Below is a small trained network, with its code and all its weights. Each question gives an input and a class and asks what happens when units are switched off, that is, made to give their printed mean instead of their output.

import numpy as np


def w(rows, s, z=0):
    codes = np.array(rows[::2]) - 128.0
    scale = np.full(codes.shape[1], s)
    scale[-1] = z or s
    return codes * scale


def f(y):
    return y / 2 * (1 + np.tanh(0.7978845608 * (y + 0.044715 * y**3)))


def log_softmax(a):
    a = a - a.max(-1, keepdims=True)
    return a - np.log(np.exp(a).sum(-1, keepdims=True))


def net(x, mask):
    res = np.array(x, float).reshape(1, 6) / 4 @ E
    y = f(res @ A[0][:, :-1].T + A[0][:, -1])
    res = res + np.where(mask, y, B[0][:, -1]) @ B[0][:, :-1]
    return log_softmax(res[-1] @ U[:, :-1].T + U[:, -1])


A, B = {}, {}
E = w([
[228,3,136,17,190,200,55],'x0',
[134,134,127,126,119,133,138],'x1',
[254,133,32,132,55,11,105],'x2',
[122,126,143,125,127,113,112],'x3',
[128,131,131,128,128,131,122],'x4',
[207,58,181,251,222,105,214],'x5',
],0.0047)
A[0] = w([
[45,209,137,202,73,80,202,15],'neuron 0',
[7,123,214,123,186,244,166,103],'neuron 1',
[185,23,148,41,170,199,63,46],'neuron 2',
[226,51,157,253,206,71,238,177],'neuron 3',
[37,216,125,206,93,82,188,2],'neuron 4',
[181,28,145,37,174,187,76,78],'neuron 5',
[249,139,39,142,64,18,102,229],'neuron 6',
[16,136,220,119,194,242,159,156],'neuron 7',
[66,196,57,13,26,120,35,12],'neuron 8',
],0.0045,0.00055)
B[0] = w([
[205,219,34,224,192,112,58,188],'neuron 0',
[215,62,114,86,22,31,223,206],'neuron 1',
[212,221,35,216,176,99,67,222],'neuron 2',
[10,193,253,31,215,237,158,243],'neuron 3',
[213,211,42,231,184,99,74,186],'neuron 4',
[220,215,32,238,189,98,46,216],'neuron 5',
[111,42,192,15,38,79,236,253],'neuron 6',
[224,54,108,83,45,11,205,208],'neuron 7',
[42,198,224,38,200,223,159,251],'neuron 8',
],0.0051,0.0035)
U = w([
[194,182,25,221,177,114,44,80],'0',
[102,90,134,132,108,136,116,254],'1',
[162,57,138,79,33,51,204,57],'2',
[34,172,212,79,193,255,132,66],'3',
],0.0084,0.0059)

Each question gives the input, the list of numbers given to net, and the class t.
The units are the neurons (one row each of A and B). Each row of codes is followed by its name. A weight is (code - 128) times the scale printed after its matrix; where a second scale follows, it is the last column's (A, B and U).
mask holds one flag per neuron, in row order. A switched-off neuron (its flag False) gives its mean, the last column of its row in B, instead of its output. The means were averaged over made-up inputs and are rounded, as every weight is.
A unit's drop is (log p(t) with every unit on - log p(t) with that unit switched off) / (log p(t) with every unit on - log p(t) with every unit switched off).
The circuit of an input: a set's keep is (log p(t) with only the set's units on - log p(t) with every unit switched off) / (log p(t) with every unit on - log p(t) with every unit switched off). Starting from all 9 units, units are removed one at a time, each time the one whose removal leaves the highest keep (on an exact tie, the one counted first), for as long as the keep stays at least 0.8.
circuit, biggest first: the units of the circuit, biggest drop first
k most important neurons: the k neurons with the biggest drops, biggest first
drop of u: that unit's drop, to one decimal
input [7,-6,-7,-7,0,2], class 0: circuit, biggest first -> [neuron 5; neuron 2]
input [-5,-2,5,4,2,-6], class 3: circuit, biggest first -> [neuron 8]
input [-8,6,-2,-7,-5,5], class 0: 2 most important neurons -> [neuron 0; neuron 4]
input [-5,-4,-7,-7,-3,2], class 2: 2 most important neurons -> [neuron 1; neuron 7]
input [-6,-5,3,1,6,-7], class 3: 3 most important neurons -> [neuron 8; neuron 5; neuron 2]
input [0,-6,-8,-4,8,-8], class 1: 2 most important neurons -> [neuron 7; neuron 1]
input [8,1,6,-5,-6,-7], class 0: 2 most important neurons -> [neuron 5; neuron 2]
input [5,-2,0,-4,5,3], class 0: 4 most important neurons -> [neuron 5; neuron 2; neuron 8; neuron 6]
input [8,3,0,-3,-1,-7], class 0: 3 most important neurons -> [neuron 5; neuron 2; neuron 3]
input [8,0,-7,8,5,6], class 0: 3 most important neurons -> [neuron 5; neuron 2; neuron 6]
input [5,7,-5,-5,-2,-2], class 0: drop of neuron 2 -> 0.3
input [6,4,7,-2,-3,-8], class 3: drop of neuron 2 -> -0.1
input [4,-2,-8,-5,-6,-4], class 2: drop of neuron 1 -> 0.3
input [-7,4,1,-6,2,-2], class 0: circuit, biggest first -> [neuron 0]
